Here is a tiny trained network, its code and every weight. The questions are about switching its units off for an input and a class, where a switched-off unit gives its printed mean instead of its output.

import numpy as np


def w(rows, s, z=0):
    codes = np.array(rows[::2]) - 128.0
    scale = np.full(codes.shape[1], s)
    scale[-1] = z or s
    return codes * scale


def norm(h):
    return h / np.sqrt((h * h).mean(-1, keepdims=True) + 1e-5)


def f(y):
    return np.maximum(y, 0)


def log_softmax(a):
    a = a - a.max(-1, keepdims=True)
    return a - np.log(np.exp(a).sum(-1, keepdims=True))


def net(x, mask):
    res = np.array(x, float).reshape(1, 7) / 4 @ E
    u = 0
    for l in range(2):
        y = f(norm(res) @ A[l][:, :-1].T + A[l][:, -1])
        res = res + np.where(mask[u : u + 4], y, B[l][:, -1]) @ B[l][:, :-1]
        u += 4
    return log_softmax(norm(res)[-1] @ U[:, :-1].T + U[:, -1])


A, B = {}, {}
E = w([
[84,188,118,155,148,133,165,116,106,177,128,98],'x0',
[161,115,93,117,135,118,115,155,98,193,171,154],'x1',
[134,41,99,162,49,216,118,90,141,191,65,40],'x2',
[131,172,136,91,123,130,80,132,180,97,108,90],'x3',
[38,109,28,94,56,141,92,38,93,89,226,98],'x4',
[143,90,95,99,176,153,119,146,144,156,179,149],'x5',
[178,199,21,236,242,219,2,86,4,65,80,164],'x6',
],0.0069)
A[0] = w([
[204,140,210,190,214,161,152,220,183,192,35,168,4],'L0N0',
[173,53,100,187,101,245,117,154,178,214,43,33,39],'L0N1',
[124,194,193,147,205,73,119,192,119,88,147,187,72],'L0N2',
[165,152,118,178,172,166,106,166,113,124,84,131,33],'L0N3',
],0.011,0.0033)
B[0] = w([
[96,123,102,9,73,109,109,214,29,34,164,1,244],'L0N0',
[108,117,214,119,176,31,118,6,75,165,91,239,250],'L0N1',
[136,170,171,126,150,123,156,82,125,175,125,235,219],'L0N2',
[186,108,140,199,123,156,103,167,144,89,83,111,189],'L0N3',
],0.0097,0.012)
A[1] = w([
[125,99,233,64,133,50,220,214,189,207,144,75,53],'L1N0',
[161,138,82,220,233,137,11,145,37,54,93,109,91],'L1N1',
[39,121,33,135,90,137,53,43,97,104,214,123,103],'L1N2',
[131,237,123,69,204,75,160,194,137,90,204,226,1],'L1N3',
],0.011,0.0017)
B[1] = w([
[160,161,69,213,163,204,126,155,203,152,141,138,234],'L1N0',
[115,129,96,154,110,159,182,142,250,196,184,133,249],'L1N1',
[149,153,156,79,136,110,114,200,47,54,95,88,203],'L1N2',
[111,59,163,125,113,88,102,39,81,145,74,125,231],'L1N3',
],0.012,0.014)
U = w([
[129,86,242,136,96,47,143,11,95,153,29,219,69],'0',
[169,127,120,211,73,185,180,178,254,150,127,142,249],'1',
[125,136,136,48,47,103,137,215,50,16,99,47,56],'2',
],0.0078,0.0013)

Each question gives the input, the list of numbers given to net, and the class t.
The units are the neurons (one row each of A and B). Each row of codes is followed by its name. A weight is (code - 128) times the scale printed after its matrix; where a second scale follows, it is the last column's (A, B and U).
mask holds one flag per neuron, layer by layer. A switched-off neuron (its flag False) gives its mean, the last column of its row in B, instead of its output. The means were averaged over made-up inputs and are rounded, as every weight is.
A unit's drop is (log p(t) with every unit on - log p(t) with that unit switched off) / (log p(t) with every unit on - log p(t) with every unit switched off).
The circuit of an input: a set's keep is (log p(t) with only the set's units on - log p(t) with every unit switched off) / (log p(t) with every unit on - log p(t) with every unit switched off). Starting from all 8 units, units are removed one at a time, each time the one whose removal leaves the highest keep (on an exact tie, the one counted first), for as long as the keep stays at least 0.8.
units of the circuit, in order: the units of the circuit, biggest drop first
k most important neurons: the k neurons with the biggest drops, biggest first
top k neurons in layer l: the k neurons of layer l with the biggest drops, biggest first
drop when u is switched off: that unit's drop, to one decimal
input [1,4,1,1,-4,8,5], class 1: units of the circuit, in order => L1N1
input [-7,-8,3,-3,2,-4,-4], class 1: top 2 neurons in layer 1 => L1N3, L1N0
input [-6,8,0,1,3,6,-3], class 1: top 2 neurons in layer 0 => L0N1, L0N0
input [0,2,-3,-2,4,-5,4], class 1: 3 most important neurons => L1N1, L0N1, L0N0
input [-1,8,6,-4,8,-7,0], class 2: top 2 neurons in layer 1 => L1N2, L1N3
input [3,-5,5,-6,0,-3,-8], class 1: top 2 neurons in layer 1 => L1N0, L1N3
input [-8,1,-2,8,-7,7,8], class 1: 3 most important neurons => L1N1, L0N3, L1N2
input [-3,0,0,-5,-6,-3,-6], class 1: top 3 neurons in layer 1 => L1N0, L1N2, L1N3
input [-3,2,-3,-6,7,1,-6], class 2: top 2 neurons in layer 0 => L0N1, L0N2
input [-5,7,-1,6,3,-3,3], class 1: 2 most important neurons => L1N1, L0N0
input [-5,1,-5,1,4,6,8], class 1: 2 most important neurons => L1N1, L0N1
input [-8,-7,-3,4,-7,-4,-1], class 2: 2 most important neurons => L0N0, L0N1
input [2,3,-6,-1,-8,8,2], class 2: 2 most important neurons => L0N0, L0N1
input [-1,6,2,4,-7,3,0], class 2: units of the circuit, in order => L0N0
input [-6,4,3,-3,6,-1,-5], class 2: 3 most important neurons => L1N2, L1N1, L0N2
input [-1,-7,-1,-6,-4,0,0], class 2: drop when L0N0 is switched off => 1.1
input [-1,6,4,-4,-5,-7,-7], class 1: drop when L1N0 is switched off => 2.6
input [-8,3,1,5,7,-8,-4], class 2: drop when L0N1 is switched off => 0.1
